Below are the code and all the weights of a small trained network. Each question names an input and a class and asks about switching units off, where a switched-off unit gives its printed mean instead of its output.

import numpy as np


def w(rows, s, z=0):
    codes = np.array(rows[::2]) - 128.0
    scale = np.full(codes.shape[1], s)
    scale[-1] = z or s
    return codes * scale


def norm(h):
    return h / np.sqrt((h * h).mean(-1, keepdims=True) + 1e-5)


def f(y):
    return y / 2 * (1 + np.tanh(0.7978845608 * (y + 0.044715 * y**3)))


def log_softmax(a):
    a = a - a.max(-1, keepdims=True)
    return a - np.log(np.exp(a).sum(-1, keepdims=True))


def net(x, mask):
    res = np.array(x, float).reshape(1, 7) / 4 @ E
    u = 0
    for l in range(2):
        y = f(norm(res) @ A[l][:, :-1].T + A[l][:, -1])
        res = res + np.where(mask[u : u + 14], y, B[l][:, -1]) @ B[l][:, :-1]
        u += 14
    return log_softmax(norm(res)[-1] @ U[:, :-1].T + U[:, -1])


A, B = {}, {}
E = w([
[128,198,148,185,254],'x0',
[145,169,66,130,52],'x1',
[140,197,246,197,73],'x2',
[91,37,208,67,138],'x3',
[126,169,217,124,183],'x4',
[237,81,139,63,105],'x5',
[155,90,183,122,145],'x6',
],0.0057)
A[0] = w([
[120,105,116,125,188,89],'L0N1',
[148,155,201,136,179,44],'L0N2',
[127,219,83,161,121,3],'L0N3',
[152,212,62,164,137,17],'L0N4',
[147,93,159,89,136,74],'L0N5',
[178,132,206,179,178,70],'L0N6',
[185,72,124,129,71,105],'L0N7',
[183,72,76,135,75,15],'L0N8',
[129,148,118,57,167,128],'L0N9',
[145,248,210,109,90,21],'L0N10',
[207,182,130,103,133,186],'L0N11',
[171,118,101,103,159,70],'L0N12',
[173,76,118,152,84,115],'L0N13',
[97,160,136,133,116,148],'L0N14',
],0.012,0.0036)
B[0] = w([
[149,82,134,133,112,161],'L0N1',
[186,197,208,136,159,222],'L0N2',
[190,156,45,153,138,200],'L0N3',
[105,179,81,217,93,216],'L0N4',
[127,157,88,140,139,163],'L0N5',
[119,164,186,120,169,253],'L0N6',
[109,254,119,62,116,208],'L0N7',
[159,172,194,57,118,198],'L0N8',
[164,74,110,170,151,168],'L0N9',
[168,17,158,169,94,245],'L0N10',
[67,128,123,137,114,230],'L0N11',
[107,108,131,91,137,151],'L0N12',
[81,192,111,42,101,179],'L0N13',
[117,102,122,138,77,155],'L0N14',
],0.0087,0.0047)
A[1] = w([
[138,191,102,181,129,144],'L1N1',
[119,191,159,165,77,136],'L1N2',
[124,114,177,178,159,111],'L1N3',
[158,176,229,166,203,1],'L1N4',
[131,111,142,89,180,127],'L1N5',
[107,113,140,199,132,116],'L1N6',
[175,64,155,100,60,109],'L1N7',
[174,68,122,114,151,92],'L1N8',
[115,118,106,118,80,126],'L1N9',
[176,66,172,139,79,114],'L1N10',
[72,125,153,97,148,122],'L1N11',
[130,182,221,152,200,58],'L1N12',
[116,210,66,217,147,98],'L1N13',
[3,139,182,154,97,85],'L1N14',
],0.013,0.0055)
B[1] = w([
[147,121,130,172,154,203],'L1N1',
[116,94,96,125,230,208],'L1N2',
[154,143,177,76,105,194],'L1N3',
[202,61,184,87,143,254],'L1N4',
[139,101,86,155,177,162],'L1N5',
[103,166,119,58,124,171],'L1N6',
[117,211,131,153,119,157],'L1N7',
[113,112,68,98,165,134],'L1N8',
[120,127,178,114,169,154],'L1N9',
[105,184,166,158,137,156],'L1N10',
[153,94,108,151,124,148],'L1N11',
[209,100,247,73,162,248],'L1N12',
[201,155,92,191,119,233],'L1N13',
[92,65,134,163,77,150],'L1N14',
],0.011,0.0072)
U = w([
[115,222,94,4,77,205],'0',
[45,45,123,147,67,48],'1',
[190,197,50,231,128,228],'2',
[84,209,207,193,63,2],'3',
[129,39,34,84,216,54],'4',
[221,80,242,113,179,185],'5',
],0.019,0.0043)

Each question gives the input, the list of numbers given to net, and the class t.
The units are the neurons (one row each of A and B). Each row of codes is followed by its name. A weight is (code - 128) times the scale printed after its matrix; where a second scale follows, it is the last column's (A, B and U).
mask holds one flag per neuron, layer by layer. A switched-off neuron (its flag False) gives its mean, the last column of its row in B, instead of its output. The means were averaged over made-up inputs and are rounded, as every weight is.
A unit's drop is (log p(t) with every unit on - log p(t) with that unit switched off) / (log p(t) with every unit on - log p(t) with every unit switched off).
The circuit of an input: a set's keep is (log p(t) with only the set's units on - log p(t) with every unit switched off) / (log p(t) with every unit on - log p(t) with every unit switched off). Starting from the 12 units with the biggest drops (on a tie, the unit counted first), units are removed one at a time, each time the one whose removal leaves the highest keep (on an exact tie, the one counted first), for as long as the keep stays at least 0.8.
circuit, biggest first: the units of the circuit, biggest drop first
unit that matters most: the unit with the biggest drop
k most important neurons: the k neurons with the biggest drops, biggest first
k most important neurons of layer l: the k neurons of layer l with the biggest drops, biggest first
drop of u: that unit's drop, to one decimal
input [-5,-3,2,-1,0,-3,-6], class 1: circuit, biggest first => (L1N14, L1N12)
input [5,-6,-3,4,-6,-7,-5], class 4: 2 most important neurons of layer 0 => (L0N4, L0N11)
input [-4,7,-8,-6,-7,1,-2], class 0: circuit, biggest first => (L0N8, L0N13)
input [-5,-8,0,8,0,-6,2], class 1: circuit, biggest first => (L0N2, L1N14, L1N4)
input [6,-2,0,1,-6,7,-4], class 4: most important neuron of layer 0 => (L0N12)
input [5,-4,-3,2,0,-6,-7], class 2: 2 most important neurons => (L0N6, L0N2)
input [-8,-1,-6,-6,6,-5,6], class 4: 2 most important neurons => (L0N10, L0N4)
input [6,-3,8,-1,-4,-1,-8], class 2: 3 most important neurons => (L0N3, L0N4, L1N13)
input [2,5,-4,6,-3,-6,5], class 1: 2 most important neurons => (L0N3, L1N2)
input [-6,5,7,-8,5,6,4], class 3: 2 most important neurons => (L0N10, L1N13)
input [-5,3,6,0,2,4,7], class 3: 2 most important neurons => (L0N10, L1N4)
input [-5,4,-7,4,2,-3,4], class 4: 2 most important neurons of layer 1 => (L1N3, L1N5)
input [-8,0,-8,3,-6,-6,-2], class 0: drop of L0N8 => 0.1
input [0,5,-2,1,5,-3,1], class 2: unit that matters most => L0N3
input [-7,-4,3,-8,8,7,-3], class 3: drop of L0N10 => 0.6
input [-7,3,6,5,-4,-8,7], class 1: drop of L1N14 => 0.2
